Small tables with named rows and columns. After each table, cells are looked up by row and column.

nuv:
columns: pimuga, naf, rig
forif: [-247, -232, -122]
tirena: [-99, -844, -198]
dag: [52, -13, 5]
nabakot: [39, -35, 6]
sibe: [-101, 741, 85]
lenuf: [192, -308, 28]
siv: [-428, 254, -266]

What is the rig of dag in nuv? 5
What is the rig of nabakot in nuv? 6
What is the naf of forif in nuv? -232
What is the naf of tirena in nuv? -844
What is the rig of sibe in nuv? 85
What is the rig of siv in nuv? -266
What is the pimuga of tirena in nuv? -99
What is the naf of dag in nuv? -13
What is the pimuga of siv in nuv? -428
What is the pimuga of sibe in nuv? -101
What is the naf of lenuf in nuv? -308
What is the pimuga of lenuf in nuv? 192
What is the naf of siv in nuv? 254
What is the pimuga of forif in nuv? -247
What is the naf of nabakot in nuv? -35
What is the rig of forif in nuv? -122
Which row has the largest naf? sibe

matizov =
cols = zuf, bafaz, bobevo, zuk, nepu
femera: [96, 90, 188, 146, 89]
tus: [96, 128, 39, 104, 104]
favarer: [93, 116, 26, 100, 128]
kon: [110, 120, 60, 110, 125]
vug: [114, 114, 159, 138, 98]
zal: [176, 46, 248, 163, 157]
nefe: [119, 132, 48, 106, 120]
saz: [137, 134, 42, 104, 143]
tupi: [117, 117, 62, 110, 134]
vozi: [119, 131, 63, 110, 115]
subakug: [134, 124, 160, 138, 98]
reg: [111, 118, 90, 118, 112]
lebir: [96, 203, 17, 97, 87]
goz: [119, 118, 135, 131, 102]

vug, zuk: 138
favarer, zuk: 100
goz, nepu: 102
vug, zuf: 114
subakug, bobevo: 160
goz, bobevo: 135
nefe, nepu: 120
lebir, zuk: 97
zal, nepu: 157
favarer, bobevo: 26
reg, bobevo: 90
subakug, zuk: 138
reg, zuk: 118
subakug, zuf: 134

lusedek:
           keb  vamiped    rin  zigonu    duv  zusuru  lekisas  sutodet  ragaz
fam      16006    41792  37720   47371  48435   36317    24999    20291  40036
sevubu   30994    43449  31723   46595  58575   29198     8904    29570  32932
tude     66155    52210  45307   45931  51625   39043    40198    64765  40781
kopil    38120    33626  48858   47177  33504   65598    49751    47506  61027
komu     21821    44975  41202   47301  46735   36921    33411    26301  40954
vuka     49412    56360  37695   46130  60835   20835    23291    45147  27734
natoru   38879    48716  31495   46277  62763   22608     8132    34824  28013
tid      73325    45091  54487   46146  37633   61830    61585    77765  57830
zuvudol  19384    40083  41303   47426  43632   43752    33399    25576  45683
tiz      63664    50245  54963   46449  38569   53225    64175    68296  52767
sev      55479    35036  54437   46824  29851   73336    62115    65067  66547

rin of komu is 41202
keb of sevubu is 30994
duv of fam is 48435
keb of kopil is 38120
zusuru of tiz is 53225
ragaz of tiz is 52767
keb of zuvudol is 19384
vamiped of vuka is 56360
vamiped of sev is 35036
zusuru of komu is 36921
duv of natoru is 62763

Table pon
fields: viv, veme, gagidu
fevimad: [28, 139, 153]
vak: [131, 85, 98]
mozag: [131, 98, 76]
kuzal: [217, 28, 39]
kozu: [88, 140, 74]

gagidu of mozag: 76
veme of mozag: 98
veme of vak: 85
viv of kuzal: 217
gagidu of vak: 98
veme of kozu: 140
viv of fevimad: 28
gagidu of kuzal: 39
viv of vak: 131
gagidu of kozu: 74
gagidu of fevimad: 153
veme of fevimad: 139
viv of kozu: 88
veme of kuzal: 28
viv of mozag: 131

Table mifovi
	davafup	rugove
gif	0.33	0.70
mugom	0.65	0.39
fuveder	0.65	0.38
nageli	0.71	0.31
rit	0.27	0.76
rakage	0.78	0.25
tun	0.48	0.55
nuvi	0.63	0.40
sovaz	0.63	0.41

What is the rugove of tun in mifovi?
0.55
What is the davafup of tun in mifovi?
0.48
What is the rugove of rakage in mifovi?
0.25
What is the davafup of rakage in mifovi?
0.78
What is the davafup of fuveder in mifovi?
0.65
What is the davafup of sovaz in mifovi?
0.63
What is the davafup of mugom in mifovi?
0.65
What is the rugove of nuvi in mifovi?
0.40
What is the rugove of nageli in mifovi?
0.31
What is the rugove of rit in mifovi?
0.76
What is the rugove of gif in mifovi?
0.70
What is the davafup of rit in mifovi?
0.27
What is the davafup of nageli in mifovi?
0.71
What is the rugove of mugom in mifovi?
0.39
What is the davafup of gif in mifovi?
0.33
What is the davafup of nuvi in mifovi?
0.63
What is the rugove of sovaz in mifovi?
0.41
Which row has the largest rugove? rit

